Here is a tiny trained network, its code and every weight. The questions are about switching its units off for an input and a target symbol, where a switched-off unit gives its printed mean instead of its output.

import numpy as np


def w(rows, s, z=0):
    codes = np.array(rows[::2]) - 128.0
    scale = np.full(codes.shape[1], s)
    scale[-1] = z or s
    return codes * scale


def norm(h):
    return h / np.sqrt((h * h).mean(-1, keepdims=True) + 1e-5)


def f(y):
    return np.maximum(y, 0)


def softmax(a):
    e = np.exp(a - a.max(-1, keepdims=True))
    return e / e.sum(-1, keepdims=True)


def log_softmax(a):
    a = a - a.max(-1, keepdims=True)
    return a - np.log(np.exp(a).sum(-1, keepdims=True))


def net(x, mask):
    ids = ['ΓΛΞΣΨαβδεζθτφω'.index(c) for c in x.split()]
    T = len(ids)
    res = E[ids] + P[:T]
    r = norm(res)
    for j in range(3):
        rows = slice(3 * j, 3 * j + 3)
        q, k, v = (r @ M[0][rows].T for M in (Q, K, V))
        z = softmax(np.where(np.tri(T) > 0, q @ k.T / 3**0.5, -1e9)) @ v
        o = O[0][rows]
        res = res + np.where(mask[j], z, o[:, -1]) @ o[:, :-1]
    y = f(norm(res) @ A[0][:, :-1].T + A[0][:, -1])
    res = res + np.where(mask[3:7], y, B[0][:, -1]) @ B[0][:, :-1]
    return log_softmax(norm(res)[-1] @ U[:, :-1].T + U[:, -1])


Q, K, V, O, A, B = {}, {}, {}, {}, {}, {}
E = w([
[134,66,111,185,139],'Γ',
[115,144,99,2,60],'Λ',
[130,75,143,181,203],'Ξ',
[165,124,106,183,136],'Σ',
[115,116,102,188,117],'Ψ',
[142,80,149,181,128],'α',
[103,115,89,161,190],'β',
[113,130,62,133,179],'δ',
[91,190,53,139,139],'ε',
[84,105,177,125,113],'ζ',
[109,170,112,134,117],'θ',
[96,145,130,166,160],'τ',
[120,190,98,112,193],'φ',
[149,101,144,177,94],'ω',
],0.016)
P = w([
[62,60,191,76,107],'0',
[236,85,139,134,42],'1',
[12,39,78,67,226],'2',
[120,102,147,228,200],'3',
[184,105,217,122,32],'4',
[189,100,9,175,57],'5',
[143,108,161,254,182],'6',
],0.014)
Q[0] = w([
[238,148,88,158,28],'H1',
[179,92,87,59,102],'H1',
[59,102,49,219,182],'H1',
[8,123,193,35,202],'H2',
[182,181,169,197,127],'H2',
[56,121,43,150,244],'H2',
[19,99,93,21,173],'H3',
[115,78,219,129,87],'H3',
[151,140,132,178,199],'H3',
],0.012)
K[0] = w([
[89,172,251,85,97],'H1',
[122,153,87,62,16],'H1',
[188,165,140,249,112],'H1',
[156,136,48,68,185],'H2',
[64,164,169,152,175],'H2',
[225,181,80,210,170],'H2',
[169,89,59,60,121],'H3',
[83,94,124,99,132],'H3',
[94,93,74,197,145],'H3',
],0.014)
V[0] = w([
[196,115,231,72,239],'H1',
[181,138,245,177,153],'H1',
[138,182,161,74,107],'H1',
[100,78,1,126,51],'H2',
[106,205,197,230,11],'H2',
[190,24,218,159,115],'H2',
[142,161,113,60,170],'H3',
[48,71,102,127,170],'H3',
[186,86,98,247,167],'H3',
],0.0097)
O[0] = w([
[165,1,158,149,194,37],'H1',
[121,108,167,119,162,84],'H1',
[87,110,90,238,178,46],'H1',
[114,70,81,123,73,205],'H2',
[56,186,144,81,122,129],'H2',
[151,87,197,76,143,137],'H2',
[151,123,149,156,136,63],'H3',
[86,196,81,101,108,253],'H3',
[124,86,71,109,86,242],'H3',
],0.013,0.0037)
A[0] = w([
[63,202,114,157,123,81],'N1',
[63,142,143,126,134,144],'N2',
[77,169,156,151,215,4],'N3',
[5,70,124,137,179,152],'N4',
],0.015,0.0016)
B[0] = w([
[57,56,211,254,137,254],'N1',
[186,188,170,132,92,174],'N2',
[130,224,134,17,166,159],'N3',
[228,169,153,223,101,213],'N4',
],0.0099,0.0076)
U = w([
[172,119,141,152,126,130],'Γ',
[187,211,171,103,132,44],'Λ',
[110,107,167,105,176,219],'Ξ',
[117,71,141,86,116,120],'Σ',
[89,170,78,171,97,154],'Ψ',
[136,85,19,105,142,114],'α',
[124,186,140,102,248,188],'β',
[84,93,133,61,150,153],'δ',
[102,174,142,56,62,2],'ε',
[177,100,172,117,141,101],'ζ',
[217,125,82,145,124,100],'θ',
[159,123,162,92,106,98],'τ',
[123,144,189,186,163,71],'φ',
[154,64,152,204,219,150],'ω',
],0.017,0.006)

Each question gives the input, a string of symbols that net reads in full, and the target symbol t.
The units are the heads (3 rows each of Q, K, V and O) and the neurons (one row each of A and B). Each row of codes is followed by its name. A weight is (code - 128) times the scale printed after its matrix; where a second scale follows, it is the last column's (O, A, B and U).
mask holds one flag per unit, heads first, then neurons. A switched-off unit (its flag False) gives its mean, the last column of its rows in O or B, instead of its output. The means were averaged over made-up inputs and are rounded, as every weight is.
A unit's drop is (log p(t) with every unit on - log p(t) with that unit switched off) / (log p(t) with every unit on - log p(t) with every unit switched off).
The circuit of an input: a set's keep is (log p(t) with only the set's units on - log p(t) with every unit switched off) / (log p(t) with every unit on - log p(t) with every unit switched off). Starting from all 7 units, units are removed one at a time, each time the one whose removal leaves the highest keep (on an exact tie, the one counted first), for as long as the keep stays at least 0.8.
circuit, biggest first: the units of the circuit, biggest drop first
most important unit: the unit with the biggest drop
k most important neurons: the k neurons with the biggest drops, biggest first
heads that matter: for each layer, one digit per head in row order, 1 if its drop is at least 0.15 and else 0, layers parted by /
drop when u is switched off: that unit's drop, to one decimal
input φ φ θ Ξ β, target ω: circuit, biggest first : H1
input ε δ φ, target α: heads that matter : 010
input ζ φ τ ε δ, target β: heads that matter : 101
input τ ω Σ, target Λ: 3 most important neurons : N4; N1; N2
input ε τ ε ε θ ε, target φ: heads that matter : 110
input Ψ ε ε ε φ ε β, target θ: heads that matter : 101
input δ φ Ψ ε Ψ, target θ: heads that matter : 010
input ε Λ Γ τ φ Ξ, target ω: heads that matter : 100
input ε ε δ φ ε δ δ, target α: circuit, biggest first : H3; H1
input Ψ τ φ ε τ, target ε: heads that matter : 001
input φ ε δ ε ε ε φ, target β: heads that matter : 110
input ε ε δ, target Ψ: heads that matter : 100
input φ δ ε, target α: heads that matter : 010
input ε Γ ε φ τ, target Ψ: circuit, biggest first : H2
input ε ε β, target Ψ: heads that matter : 110
input α ε ε ε Γ β Ψ, target ε: circuit, biggest first : H1; H3; H2
input Ψ α α ε ε, target ε: 2 most important neurons : N4; N1
input φ Ψ ε, target ε: 2 most important neurons : N4; N2
input Λ τ ε Ξ Γ, target α: 2 most important neurons : N1; N4
input α φ φ, target ω: most important unit : H3
input τ Ξ ε ε ε, target Λ: drop when N1 is switched off : 0.5
input ε ε Σ, target Ψ: drop when H1 is switched off : 0.7
